[[189  58  33 110]
 [194  81  19  98]
 [ 55  37  40 216]] 37

[9049 4120 8922 3037 9724 2767] 3037

[[   1 -655 -204  608]
 [-386 -298  126 -124]
 [-270  125 -185 -365]] 125

[-319   89 -659  749 -548  940] 749

[[-216 -868  348  450]
 [ 506  143 -196 -214]] 143

[ -9  28 -21 -36  12   7] -36

[[3 8 8 2 3 8]
 [7 2 2 8 7 2]
 [3 8 8 2 3 8]] 2

[77 62 92 11] 62

[[216  16  29  64 137 201  56]
 [ 40 251 225 168 117  50 185]
 [227   6  58  99 166 206  82]] 166
---
[-13.796, -5.280, -9.797, -2.572, 13.394] → -13.796, 13.394
[-16.2, 6.4, 3.4, 18.6, 2.4, -0.5] → -16.2, -0.5
[1.054, -0.950, 1.437, -1.649, 1.298, 0.664, -1.165] → 1.054, -1.165
[[-8.20, -1.84, -5.89, 16.21, 9.21, 3.73], [-4.63, -12.25, 5.50, -2.38, 9.61, 4.45]] → -8.20, 4.45
[-0.6, -0.9, 1.1, -1.9, -1.7, -1.5] → -0.6, -1.5
[-0.180, 0.009, 0.064, 0.171, 0.042, 0.189, 0.036] → -0.180, 0.036
[-0.108, -0.048, 0.132, 0.007] → -0.108, 0.007
[[-1.76, -0.66, -1.33, -0.91, 1.46, -0.93, -1.32], [-2.09, -0.69, -1.70, -1.29, 1.72, -0.89, -1.41], [-2.43, -0.80, -1.56, -1.24, 1.16, -1.45, -1.83]] → -1.76, -1.83
---
[ 1.24  1.04  0.60  0.71 -1.23  1.37 -1.03]: 0.60

[-12.96   3.39   5.69  17.66   5.09  18.74]: 3.39

[[ 0.15  0.19 -0.12  0.11 -0.01  0.04]
 [-0.12 -0.10  0.10 -0.08  0.05  0.01]]: -0.10

[ 0.12  0.00 -0.02 -0.10 -0.02 -0.11]: 0.00

[ 12.26 -17.88  -1.03  -7.27 -16.84   9.35   7.23]: -1.03

[[-18.42 -14.51   5.25  11.57 -12.71]
 [ -7.57  22.25  22.81   6.23  -3.99]
 [  0.05  18.68   3.46   4.36  18.49]]: 0.05

[[  7.12   2.47 -16.37   2.07 -18.53  10.39]
 [ -8.34  -1.24   6.70  -4.86   8.75  -5.10]
 [ -7.61  -3.53  13.94  -4.93  14.96  -8.30]]: -3.53

[[ 1.5 -1.0  1.5 -1.7]
 [ 1.3 -1.0  1.4 -1.7]]: -1.7

[-172.62   50.66   91.10  128.19   33.33]: -172.62
---
array([[ 81,  64,  53, -63,  67, -84],
       [ 14,  -9, -31,   5, -23,  17],
       [-53, -73, -12,  89, -14,  51]]) --> -14

array([[-15, -34,  -6, -50, -10, -31],
       [-10,   5,  -5,  16,  -1, -20],
       [-41, -57, -16, -42, -21, -81]]) --> -21

array([[ -9, -29,  38, -18,  22,   5],
       [ 70, -23,  48, -17,  96, -67],
       [ -4, -76, -37,  -4,  36,  36]]) --> 36

array([[-86, -91,  22, -64, -90],
       [-35, -18, -73,  24, -20],
       [-64, -27, -16, -77, -17]]) --> -77

array([[-12,  79,  16, -58],
       [  4, -38,  17, -42],
       [  0,   7,  17, -16]]) --> 17

array([[ 63, -89,  18, -19,   1, -27],
       [  0,   3,   5,   4,  11,   6],
       [ 26,   5,  29,   4,   2,  -9]]) --> 2

array([[  18,   -4,    7,   66,   -1],
       [  -4,   20,  -27, -100,   19],
       [  -8,    5,  -57,   15,  -43]]) --> 15

array([[-38,  44,  12, -15, -37,  33],
       [  5, -74, -20, -12, -34,  20],
       [ 42,  39,   8,  81, -70,   8]]) --> -70
---
array([-72, -16, -73, -40, -84, -18]) --> -40

array([[ 28,   1,  18, -12,   5,  29,   3],
       [ 19, -72,  94, -95,  68,  72, -34]]) --> 5

array([-22, -46, -32,  92,  57,  27, -14]) --> 57

array([-12,   4,  58, -78,   9,  64]) --> -78

array([-101,  -43,  -33,   -1,   90]) --> -33

array([[  2,  11,  17,  -4,  -2],
       [  6,  19,  18,  14,  -3],
       [ 24,  95,  31,   7, -27]]) --> 17

array([ -87, -108,   28,   57,   80]) --> 28

array([-53, -18,  77, -16, -39]) --> 77

array([[ 58, -77, -54,  76,  42, -62, -24],
       [ 46,  45,  59,  56,  92,  42,  59]]) --> 42
---
array([-32,   8,  -7,  17,  96])	17

array([[ 19,  16, -93, -80],
       [-26,  79,  27,  34]])	-93

array([[ 82,  92, -35, -10,   2,  42],
       [-19, -39,  -7, 106,  58, -57]])	2

array([ 28,  -5, -24, -85,  47])	-85

array([ 40, -83, -62,   0])	-62

array([ -69,  -62,  -71,  -81,  -86, -101,  -83])	-101

array([ 17,  43, -15, 102, -54,   3])	-54

array([-27, 100,  73, 109, -22])	109

array([[-25,  10, -11, -33, -20,  99],
       [ 56,  15, -22, -21,  22,  83]])	-20
---
[[-82, 102, -66, -7, -11],
[-99, -43, -97, 30, -41],
[21, 86, 38, -98, 106]]: 102

[[-25, -58, 102, 16, -35, 44],
[-27, -50, 26, 51, 41, 27],
[0, 9, 3, -3, -9, 14]]: -58

[[41, 6, 82, 5, -58],
[48, 24, 15, 20, 52],
[-61, 19, 32, 19, 64]]: 6

[[-20, 12, -32, 14, -45, 29],
[42, -11, -70, -31, -26, 8],
[-89, 51, -83, -49, -12, 78]]: 12

[[-78, 50, 12, 19, 108, 108],
[62, 1, -91, 0, 108, 108],
[-80, 43, 6, 45, 95, 95]]: 50

[[-12, 3, 12, 4, 10, -10, 0],
[-93, -19, -1, 4, 12, 31, -5],
[-45, 13, -33, -13, 4, 7, -8]]: 3

[[-77, 12, -7, 82, -10],
[60, 16, -33, 19, 86],
[88, -51, -9, 30, 11]]: 12

[[36, 0, 46, 7, -49],
[-64, -4, 13, -1, -94],
[26, 8, -93, 11, -26]]: 0

[[-72, -77, -39, -73, -23],
[-51, 11, -33, -65, 11],
[-21, -6, -17, -40, -22]]: -77

[[11, -50, 23, 76, -52, -5],
[62, -34, 13, 93, -21, 93],
[46, -60, -8, 68, -31, 53]]: -50
---
[[-1, 6, 16, 68, 89, -9],
[54, 2, 16, 23, -46, 49],
[11, -2, -4, -56, -51, 3]] ans = 16

[-79, -100, -81, -29] ans = -81

[[-105, 45, 38, -32, 52, 12, -1],
[-39, 6, 13, -61, -7, -12, 8]] ans = 38

[[1, -22, 48, 27, 79, -28],
[-13, -4, 48, 30, 37, -27],
[32, -50, 35, -23, -13, -11]] ans = 48

[-66, -13, -33, 85, -83, 67] ans = -33

[[6, 17, -13, 12, -20, 64, 19],
[100, 16, -9, 23, 58, -51, 11]] ans = -13

[-83, 96, 44, -38, 18, 74, -77] ans = 44

[20, 20, 44, 33, -49, -15, -88] ans = 44
---
1.14,-0.57,-1.46,1.92,0.97,0.42 ⇒ -0.57
0.036,-0.102,0.085,-0.084,0.098 ⇒ -0.102
-0.4,-0.6,1.4,-1.3 ⇒ -0.6
-1.04,-0.82,0.82,1.29,0.95 ⇒ -0.82
45.167,56.172,-90.989,131.817 ⇒ 56.172
1.2,-1.0,-0.1,0.5 ⇒ -1.0
0.002,0.154,-0.125,-0.084,0.013,0.104,-0.072 ⇒ 0.154
7.28,-108.27,127.60,111.51,67.54,-0.83 ⇒ -108.27
